Where the symbols take the items:
tb: %>nl, §>bp, ~>th, !>jg
lh: %>nh, §>sf, ~>mf, !>zz
rr: %>rd, §>sj, ~>ff, !>fh
tl: %>ht, §>tn, ~>zc, !>nl
cm: %>nc, §>nz, ~>rg, !>jt
qm: %>zm, §>cf, ~>mm, !>sr
pb: %>qc, §>dj, ~>zh, !>nz
ms: %>bq, §>ds, ~>sj, !>cd
cc: %>sf, §>gb, ~>qf, !>gj
mt: %>mn, §>zh, ~>tt, !>rg
jt: %>ch, §>gh, ~>mj, !>nt
gs: %>dj, §>fr, ~>zz, !>mt
sf: %>zb, §>fl, ~>lh, !>gs
jg: %>qf, §>hm, ~>hr, !>rm
zh: %>hn, §>pb, ~>mt, !>cm
ns: %>fb, §>hr, ~>bd, !>sf
nr: %>tl, §>zm, ~>cr, !>tb
th: %>hb, §>tb, ~>hl, !>hr
sj: %>dh, §>ms, ~>rr, !>dc
sg: %>fh, §>br, ~>bq, !>mm
br: %>dc, §>ff, ~>sg, !>qm
ls: %>gh, §>rg, ~>jd, !>lg
mj: %>qj, §>jt, ~>lg, !>ds
ph: %>ds, §>nf, ~>zq, !>rr
bp: %>gf, §>zc, ~>tb, !>hm
cn: %>zh, §>zz, ~>lt, !>rq
fr: %>cp, §>nh, ~>gs, !>zh
zz: %>pb, §>gs, ~>cn, !>tt
tt: %>nz, §>mt, ~>rq, !>ls
gj: %>gs, §>mf, ~>ql, !>lt
cp: %>rq, §>fm, ~>dj, !>hn
mn: %>mh, §>hn, ~>nz, !>zt
mh: %>mj, §>jd, ~>zj, !>ph
cf: %>rt, §>fh, ~>qm, !>cr
bd: %>rm, §>ns, ~>gb, !>lh
nc: %>nf, §>zj, ~>zt, !>ch
nh: %>fm, §>zb, ~>fr, !>pb
rd: %>mm, §>dh, ~>cd, !>tj
zm: %>tn, §>rt, ~>nr, !>bp
fm: %>tt, §>lt, ~>cp, !>qc
hn: %>jd, §>qc, ~>mn, !>nc
bq: %>cf, §>sg, ~>dh, !>hd
tn: %>hl, §>rp, ~>tl, !>gf
lg: %>cl, §>mj, ~>nf, !>ms
hr: %>jl, §>jg, ~>ns, !>fl
pj: %>hr, §>ht, ~>gf, !>gb
dh: %>qm, §>bq, ~>rd, !>sd
jl: %>mf, §>qf, ~>fb, !>bg
cd: %>hd, §>rd, ~>dc, !>rt
rp: %>th, §>lp, ~>tn, !>pj
hd: %>cr, §>mm, ~>sd, !>rp
qf: %>lh, §>cc, ~>jl, !>ql
dc: %>sd, §>cd, ~>fh, !>zm
sr: %>bp, §>cr, ~>lp, !>hl
rt: %>rp, §>tj, ~>zm, !>zc
nt: %>br, §>cl, ~>ds, !>dh
ht: %>jg, §>hl, ~>pj, !>bd
cl: %>ff, §>qj, ~>nt, !>bq
ds: %>sg, §>nt, ~>ms, !>rd
fb: %>gj, §>jl, ~>rm, !>zb
nl: %>bd, §>gf, ~>hb, !>qf
hb: %>gb, §>nl, ~>hm, !>jl
rq: %>cm, §>tt, ~>gp, !>jd
ql: %>zz, §>gj, ~>bg, !>fm
zb: %>lt, §>bg, ~>nh, !>dj
qc: %>ls, §>gp, ~>hn, !>zj
nf: %>nt, §>lg, ~>ph, !>sj
mm: %>nr, §>qm, ~>hd, !>lp
zq: %>ms, §>ph, ~>ch, !>ff
gh: %>zq, §>zt, ~>jt, !>cl
zc: %>pj, §>tl, ~>bp, !>hb
lp: %>tb, §>sr, ~>rp, !>ht
hl: %>hm, §>th, ~>ht, !>ns
gb: %>fl, §>bd, ~>cc, !>mf
zt: %>ph, §>nc, ~>gh, !>qj
mf: %>fr, §>lh, ~>gj, !>cn
nz: %>zj, §>mn, ~>cm, !>gh
fl: %>bg, §>rm, ~>sf, !>fr
ch: %>sj, §>zq, ~>qj, !>br
hm: %>cc, §>hb, ~>jg, !>fb
gf: %>ns, §>pj, ~>nl, !>cc
rm: %>ql, §>fb, ~>fl, !>nh
jd: %>jt, §>ls, ~>mh, !>nf
gp: %>rg, §>rq, ~>qc, !>mh
qj: %>rr, §>ch, ~>cl, !>sg
ff: %>cd, §>rr, ~>br, !>cf
lt: %>mt, §>cn, ~>fm, !>gp
rg: %>zt, §>cm, ~>ls, !>mj
dj: %>gp, §>cp, ~>pb, !>mn
zj: %>lg, §>mh, ~>nc, !>zq
sd: %>sr, §>hd, ~>tj, !>tn
cr: %>zc, §>nr, ~>sr, !>th
fh: %>tj, §>dc, ~>cf, !>nr
tj: %>lp, §>sd, ~>rt, !>tl
bg: %>cn, §>ql, ~>zb, !>cp

The rows follow the links: the fewer symbols apart two items are, the more alike their rows tend to be.

Here are some items, each with a row of numbers. One shown again gets a slightly different row.
gf
[34, 4, -30, 5, -9, -26, -18, -23, -8, -5, 23, -4, -22, 35, 20, -12, 20, 8, 3, 30, 4, 0, -2, 33, 3, 18, -32, 18, 15, 29, 30, -8, 0, 8, 20, -25, -1, 7, 2, -5, 17]
gh
[-37, -14, 27, -9, -5, 13, 26, 32, 2, 8, -23, 20, 30, -14, -7, 12, 12, -10, 8, -13, 3, -4, 16, -23, -15, -1, 13, -4, -32, -42, -16, 9, 6, 6, -15, 9, 41, 6, -17, 8, -21]
ns
[12, 13, -1, -2, 31, -17, -26, -17, -37, -22, 36, 7, -13, 23, 25, -1, 20, 8, -28, 37, -4, -3, 1, 32, 2, 7, -15, 10, 18, 25, 7, -21, 16, 7, 22, -11, -18, 5, 7, -20, -8]
ch
[-5, -20, 10, 9, -26, 5, 45, 16, 49, 5, -18, 0, 22, -9, -7, 3, 7, 0, 25, -21, 13, 2, 8, 3, -4, -12, 18, 12, -19, -29, 6, -2, -12, 8, -12, -14, 40, 6, -19, 35, 17]
dh
[13, 15, 18, 16, 19, 6, 21, -31, 34, -15, 4, -22, -28, 15, 19, -1, -2, 45, -20, -8, 15, 21, -11, 4, 19, -2, 33, -20, 6, -7, -12, 6, -38, 9, -3, 1, 0, -21, -9, 20, 0]
rp
[2, 22, -51, -19, -17, 8, -15, 4, 20, 23, -37, -2, -12, 18, 10, 5, 10, 17, 30, -3, -1, -7, -2, 14, 2, 19, -30, 7, -2, 7, 19, 29, 4, -25, -24, -21, 17, -3, 25, -14, 17]
tt
[19, -32, 23, 20, -20, -21, 0, -9, -29, 1, 31, -9, -7, -13, -27, -21, -25, -34, -13, 3, -6, 10, -6, -34, -7, 3, -1, -15, 2, 6, -10, -6, -14, 26, 32, 27, -23, -2, -29, 11, -9]
cl
[4, -19, 9, 14, -27, 2, 47, 6, 53, 1, -10, -7, 17, -5, -4, -1, 5, 7, 24, -20, 16, 8, 4, 7, 2, -14, 22, 11, -12, -26, 9, -5, -22, 12, -7, -16, 35, 4, -19, 39, 20]
rq
[14, -29, 28, 18, -15, -19, 1, -9, -31, 2, 30, -8, -8, -10, -24, -20, -22, -31, -16, 4, -5, 12, -4, -35, -6, 6, 2, -19, 0, 3, -13, -3, -14, 29, 31, 29, -20, -2, -30, 11, -15]
nr
[-14, 37, -38, -24, 3, 22, -16, 2, 16, 17, -46, -1, -15, 12, 15, 10, 8, 31, 16, -10, -1, -4, -4, 1, 3, 13, -12, -9, -5, -2, 0, 35, -1, -31, -34, -7, 13, -12, 29, -21, 3]
lh
[-23, 8, 0, -16, 25, 11, -27, 24, -27, -11, 2, 18, 25, -27, -6, 15, -7, -22, -6, 5, -16, -22, 2, 13, -4, -20, -4, 16, 11, 16, 1, -24, 42, -24, -5, 1, -28, 12, 29, -28, -6]
jt
[-34, -15, 25, -7, -8, 13, 30, 33, 11, 9, -26, 19, 34, -17, -7, 13, 12, -10, 13, -17, 3, -4, 15, -19, -14, -3, 14, 0, -31, -41, -11, 8, 7, 6, -18, 7, 42, 7, -16, 13, -15]
zz
[10, -25, -10, 9, -28, -6, -10, 20, -4, 9, 6, -5, 20, -35, -40, -7, -34, -51, 21, -10, -14, -11, -4, -7, -4, -19, -10, 17, 13, 20, 11, -20, 14, -11, 11, 2, -30, 12, 9, 1, 20]
sr
[-6, 30, -46, -22, -8, 14, -14, 4, 19, 23, -44, 1, -13, 15, 12, 8, 10, 22, 24, -6, -1, -7, -4, 6, 2, 16, -22, 0, -3, 2, 8, 34, 2, -29, -30, -14, 15, -6, 29, -19, 11]
nh
[-5, -15, -12, -2, -16, 4, -15, 29, -9, 6, -3, 4, 29, -38, -32, 2, -26, -45, 20, -10, -16, -17, -2, 2, -6, -24, -9, 21, 12, 17, 10, -20, 28, -20, 0, 1, -28, 14, 18, -8, 15]
bq
[17, 10, 17, 18, 13, 6, 26, -32, 36, -15, 7, -23, -25, 15, 17, -4, 0, 44, -18, -9, 19, 23, -9, 6, 19, -5, 34, -17, 6, -7, -8, 4, -39, 12, 0, 0, 2, -19, -10, 25, 6]

Each walk starts at a row. The symbols on each line, taken left to right, move it on to the next item.
Answer with the item's row; about right is enough.
new walk
[-37, -12, 37, -7, 8, 6, 15, 21, -23, 4, -8, 18, 20, -13, -7, 7, 7, -13, -11, -7, 1, 0, 13, -35, -16, 6, 13, -19, -28, -35, -26, 13, 9, 13, -4, 27, 25, 1, -22, -1, -36]
! ~ % ! ~ § ! ~	[-15, 38, -31, -22, 11, 23, -15, 0, 16, 18, -43, 0, -15, 13, 17, 12, 7, 35, 9, -11, 3, -3, -5, -2, 6, 15, -7, -13, -5, -4, -4, 34, 0, -31, -33, -4, 12, -13, 32, -20, 0]
% § ! ! % § § !	[-10, -11, -10, -4, -7, 6, -18, 32, -11, 5, -4, 7, 32, -38, -28, 7, -23, -43, 16, -8, -16, -19, -1, 4, -6, -24, -9, 22, 13, 16, 8, -22, 32, -23, -3, 0, -28, 14, 21, -15, 11]
new walk
[20, -4, 15, 21, -3, -1, 38, -25, 46, -12, 6, -22, -16, 11, 9, -6, 0, 32, -2, -13, 19, 22, -7, 10, 13, -10, 30, -6, 1, -12, 2, -3, -38, 16, 3, -8, 11, -14, -19, 38, 17]
~ % ~ % ~ !	[16, 16, -53, -11, -27, -7, -14, -4, 16, 20, -20, -4, -14, 25, 9, -5, 14, 9, 31, 6, 1, -7, -1, 20, 1, 19, -37, 14, 3, 16, 27, 18, -1, -16, -11, -28, 16, 3, 17, -7, 24]
§ ~ ~ % % % ~	[-20, 13, 4, -15, 40, 6, -31, 15, -35, -19, 14, 18, 16, -12, 7, 15, 2, -10, -19, 17, -14, -19, 5, 19, 0, -13, -3, 12, 12, 18, -4, -23, 41, -15, 3, -1, -28, 11, 27, -33, -12]
new walk
[21, -33, 19, 20, -23, -20, 1, -8, -24, 5, 29, -12, -6, -15, -30, -20, -27, -39, -9, 1, -4, 9, -7, -31, -7, 0, -1, -12, 5, 9, -6, -7, -12, 24, 31, 23, -25, -2, -23, 12, -5]
! % § ! ~ ! § % §	[6, 25, 14, 7, 27, 12, 11, -32, 25, -13, -1, -18, -29, 17, 22, 1, 0, 51, -24, -8, 13, 19, -11, 1, 19, 0, 31, -24, 4, -7, -16, 12, -32, 3, -8, 6, -4, -23, 0, 11, -4]
! § % ~ % ~	[33, 6, -44, 0, -21, -20, -16, -16, 4, 5, 6, -7, -20, 34, 13, -11, 18, 8, 17, 22, 3, -1, -1, 31, 1, 21, -37, 18, 11, 25, 33, 4, -3, 0, 10, -30, 7, 6, 7, -3, 26]
new walk
[3, 13, 4, -4, 40, -10, -30, -13, -39, -23, 33, 11, -8, 14, 23, 5, 16, 3, -29, 32, -6, -7, 2, 27, 2, 2, -10, 6, 17, 25, 3, -24, 23, 1, 17, -7, -22, 7, 12, -25, -13]
% § ~ § ! ~	[-1, -16, -9, 2, -21, 1, -13, 26, -6, 9, -1, 3, 27, -38, -37, -2, -30, -48, 22, -10, -16, -17, -2, 0, -5, -23, -11, 18, 13, 18, 10, -20, 24, -17, 2, 3, -28, 12, 16, -6, 18]
~ § ~ ! ~ § § % %	[-32, -12, 39, -7, 8, 5, 12, 16, -28, 3, -3, 19, 15, -12, -4, 5, 6, -13, -16, -3, -2, 2, 12, -40, -12, 8, 11, -21, -27, -35, -28, 12, 5, 16, 0, 27, 21, -2, -25, -3, -38]
new walk
[9, -18, 10, 16, -23, 2, 47, 2, 53, -3, -7, -11, 10, -1, -2, -2, 2, 11, 21, -19, 17, 9, 2, 9, 4, -13, 23, 10, -10, -21, 10, -6, -26, 15, -6, -15, 31, 0, -20, 41, 22]
% % ! ~ ! ~ %	[29, 6, -19, 4, 4, -27, -21, -24, -19, -15, 32, -5, -23, 34, 22, -8, 21, 9, -10, 34, 2, -1, 0, 35, 3, 16, -27, 14, 17, 29, 23, -14, 4, 9, 24, -21, -8, 7, 2, -8, 10]
§ % ! ! % §	[24, -34, 6, 20, -32, -19, -3, 0, -15, 9, 24, -13, 3, -21, -38, -20, -32, -47, 6, -2, -11, 4, -8, -21, -5, -8, -6, 2, 11, 18, 6, -13, -7, 13, 26, 15, -28, 7, -16, 12, 12]
new walk
[26, 8, -51, -5, -27, -15, -14, -8, 11, 17, -9, -3, -15, 30, 12, -8, 15, 6, 25, 13, 2, -5, -2, 28, -1, 19, -39, 19, 7, 21, 32, 10, -2, -8, -2, -30, 11, 7, 11, -4, 28]
§ ! % ! ~ §	[-20, 1, -5, -12, 14, 10, -25, 30, -21, -3, -4, 15, 31, -32, -17, 14, -12, -31, 5, -2, -18, -23, 3, 9, -5, -23, -8, 19, 11, 17, 3, -24, 40, -26, -7, -1, -28, 14, 30, -25, 2]
~ § § ! § ~ ~ ~ ! ~	[0, -23, 37, 10, -1, -13, 4, -4, -38, 1, 25, 1, -5, -8, -16, -12, -13, -22, -25, 4, -4, 11, 1, -42, -9, 11, 5, -24, -9, -8, -24, 2, -9, 27, 24, 34, -8, -4, -32, 5, -29]
new walk
[-22, 3, -2, -15, 19, 11, -26, 29, -25, -6, 2, 16, 28, -30, -12, 14, -10, -27, 0, 1, -20, -23, 4, 14, -4, -21, -2, 18, 10, 16, 0, -22, 41, -28, -8, 0, -28, 14, 29, -28, -3]
§ ~ ! ! ~ § § ! % §	[-39, -12, 28, -11, 0, 12, 25, 30, -3, 8, -20, 22, 29, -14, -6, 9, 12, -10, 3, -11, 3, -5, 16, -27, -16, 0, 14, -8, -30, -40, -18, 9, 9, 8, -13, 14, 37, 7, -18, 5, -27]
! ~ % § % ! ~	[-16, 40, -27, -22, 16, 24, -14, -4, 16, 14, -41, -1, -17, 13, 18, 12, 6, 38, 4, -11, 1, -3, -4, -3, 9, 13, -2, -14, -4, -7, -10, 35, -3, -29, -35, -2, 9, -15, 29, -21, -4]
new walk
[22, 8, -9, 3, 18, -22, -25, -24, -27, -20, 36, 3, -20, 30, 24, -4, 20, 9, -20, 38, 0, 0, 0, 33, 4, 12, -20, 12, 18, 28, 15, -19, 8, 9, 24, -16, -14, 6, 4, -13, 2]
! ~ % ! § ! !	[-36, -13, 34, -9, 6, 9, 18, 23, -16, 5, -12, 21, 22, -12, -5, 9, 9, -11, -6, -8, 1, -2, 13, -34, -16, 6, 14, -15, -30, -37, -23, 10, 8, 12, -7, 23, 30, 3, -20, -1, -33]
~ % ~ % ~ ! % ~ ~ §	[-15, 43, -15, -18, 26, 25, -10, -10, 15, 6, -35, -4, -22, 11, 20, 12, 4, 46, -6, -12, 6, 3, -7, -5, 12, 11, 9, -22, -5, -8, -15, 33, -9, -25, -30, 3, 4, -20, 22, -20, -10]
new walk
[-11, 38, -2, -10, 32, 23, -3, -21, 16, -4, -19, -8, -26, 14, 25, 9, 3, 53, -20, -9, 8, 11, -9, -4, 17, 7, 20, -27, -1, -9, -23, 26, -19, -13, -21, 8, -3, -25, 15, -9, -12]
~ % ~ % ~ !	[27, 8, -15, 4, 12, -23, -22, -24, -24, -15, 35, 1, -20, 33, 23, -6, 20, 10, -16, 36, 0, -1, 0, 35, 3, 12, -22, 13, 17, 31, 20, -17, 6, 9, 24, -19, -13, 6, 3, -12, 8]
§ ~ ! ! § %	[14, -29, -7, 10, -32, -9, -10, 17, -6, 11, 8, -8, 19, -33, -40, -12, -34, -51, 19, -11, -14, -8, -4, -8, -5, -18, -12, 14, 13, 22, 12, -19, 8, -4, 15, 3, -30, 10, 3, 5, 20]
